(in the rows, 128 means zero)
Each row is followed by its class.
[135 151 164 137 150 124 127 136  70 149 174 130 119 137 102 124 123 138
 135 117 142 170  72 125 142 109 140 143 151 107 127 141 122 114 152 104
 120]
<34>
[ 99 103 190 117 128  80  74  63 159 151 133 190 110 164 103 104 119 108
 105 125 111  41 175 127 132 114 104 107  86 163 136 163 122 147 123 138
 143]
<34>
[129 145 132 123 131 143 153 166  87 134 164 108 129 120 132 136 122 119
 148 117 137 161  73 129 125 142 142 140 157 105 124 114 135 111 157 105
 115]
<22>
[127 135 161 113 137 136 173 121 105 119 128 102 122 135 136 134 112 138
  94 109 112 119 143 118 125 137 152 132 119 152 140 119 129 117 111 119
 133]
<37>
[116 130 127 111 130  97 122 142 157 120 119 113 134 138 163  91 125 127
 143 139 110  53 127 151 121 173  98  96 141 127 142 164 113 142 163 124
  99]
<36>
[157 157 142 131 155 134 147 170  87 146 182 127 120 117 132 138 125 143
 145 124 125 180  44 145 137 116 126 153 143  98 118 112 126 111 162 114
 116]
<26>
[115  98 132 163 136 104 137 127 136 135 130 148 131 131  93  96 123 131
 138 127 116 115 123 112 130 132 118 115 149 148 142 142 102 135 128 116
  90]
<25>
[137 131  78 142 132 136 176 156 126 143 140 122 128 121 113 118 131 153
 152 133 155 161  87 137 123 123 128 119 175  97 136 117 124 133 149 113
  63]
<25>
[134 141 109 103 139 100 190 190 123 157 161 140 133 133  85 115 141 152
 176 115 232 147  61 138 120 102 110 109 203 113 109 134  81 120 162 114
  40]
<34>
[137 156 132  99 130 127 147 180  99 152 143 137 150 106  89 147 149 128
 156 122 171 176  93 114 123 110 137 137 197  99 109 158 107 127 138 131
  99]
<22>
[111 127 158 120 127  93 121 103 125 170 140 189 106 144  46 140 143 136
 132 102 147 127 136 125 141  85 138 125 147 141 116 164 120 152 109 140
 133]
<34>
[132 147 162 101 144 114 158 142 101 128 134 122 136 140 122 131 125 142
 134 130 119 175  77 142  78  88 123 138 156 137 118 115 104  98 146 124
  94]
<41>
[120 125 150 128 128  93 114 115 136 150 139 174 121 153  81 119 136 139
  89 115 133 102 119 125 132 106 128 130 128 167 116 143 124 144 136 147
 125]
<34>
[124 119 167 121 153 131 129 114  88 133 160 104  89 139 122 113 114 123
 124 119 134 104 126 125 121 152 128 140 131 135 119 145 129 133 142 101
 124]
<36>
[122 140  86 141 149 111 162 125 172 135 136 132  93 164 143 128 116 161
 133 138  67  48 101 154 120 111  99 120  97 129 126  92 144 128 141 134
 142]
<26>
[131 132 204 138 121 133  89 119  94 141 156 139 112 144 161  87 130 123
 120 126 100 121 107 123 144 142 117 150 108 116 123 111 156 113 179 126
 144]
<41>
[131 140 122 115 125 117 141 129 134 134 119 150 112 139 127 119 116 145
 127 135 108 129 114 135 121 102 117 134 115 125 108  97 127 129 132 143
 122]
<41>
[137 156  65 105 125 129 180 187 150 117 118 114 162 112  95 186 127 121
 136 119 150 172 113 125 102  93 145 113 179 143 122 138  88 121  96 137
 109]
<26>
[135 144  80 146 121 152 110 119 144 147 129 137 126 127 100 190 127 113
 114 108 142 119 136 117 137 127 154 136 119 137 135 165 145 139  88 127
 195]
<22>
[108 126 158 102 106  97 137 124 121 157 130 160 125 135  95 125 131 131
 143 133 131 131 118 120 125 100 129 116 142 138 120 139 119 125 121 137
 104]
<37>
[103 122 123 123 132 102 115 100 176 113 101 127  95 156 168 115 111 132
 105 132  60   4 154 144 124 156 100 103  71 154 135 125 140 143 134 158
 163]
<26>
[117 115 138  87 143 117 140 156  93 138 157 120 127 120 105 136 117 124
 141 121 151 137  96 127 134 137 133 122 183 117 129 172 113 118 137 111
 100]
<36>
[144 151 102 136 132 125 163 158 143 131 139 146 116 127  95 157 136 140
 119 134 124 151  92 140 122  96 127 130 139 116 112 110 138 130 144 151
 122]
<41>
[126 135 146 134 135 140  98  90 127 125 141 116 115 148 141 123 132 119
 113 130 109 112 124 138 133 131 135 138  88 128 137 119 140 124 139 130
 189]
<41>
[125 145 119 120 124 130 103 133 130 140 106 116 143 130 177 117 143 120
 128 132 139  79 141 126 129 169 126 104 154 111 137 185 112 142 138 125
 164]
<36>
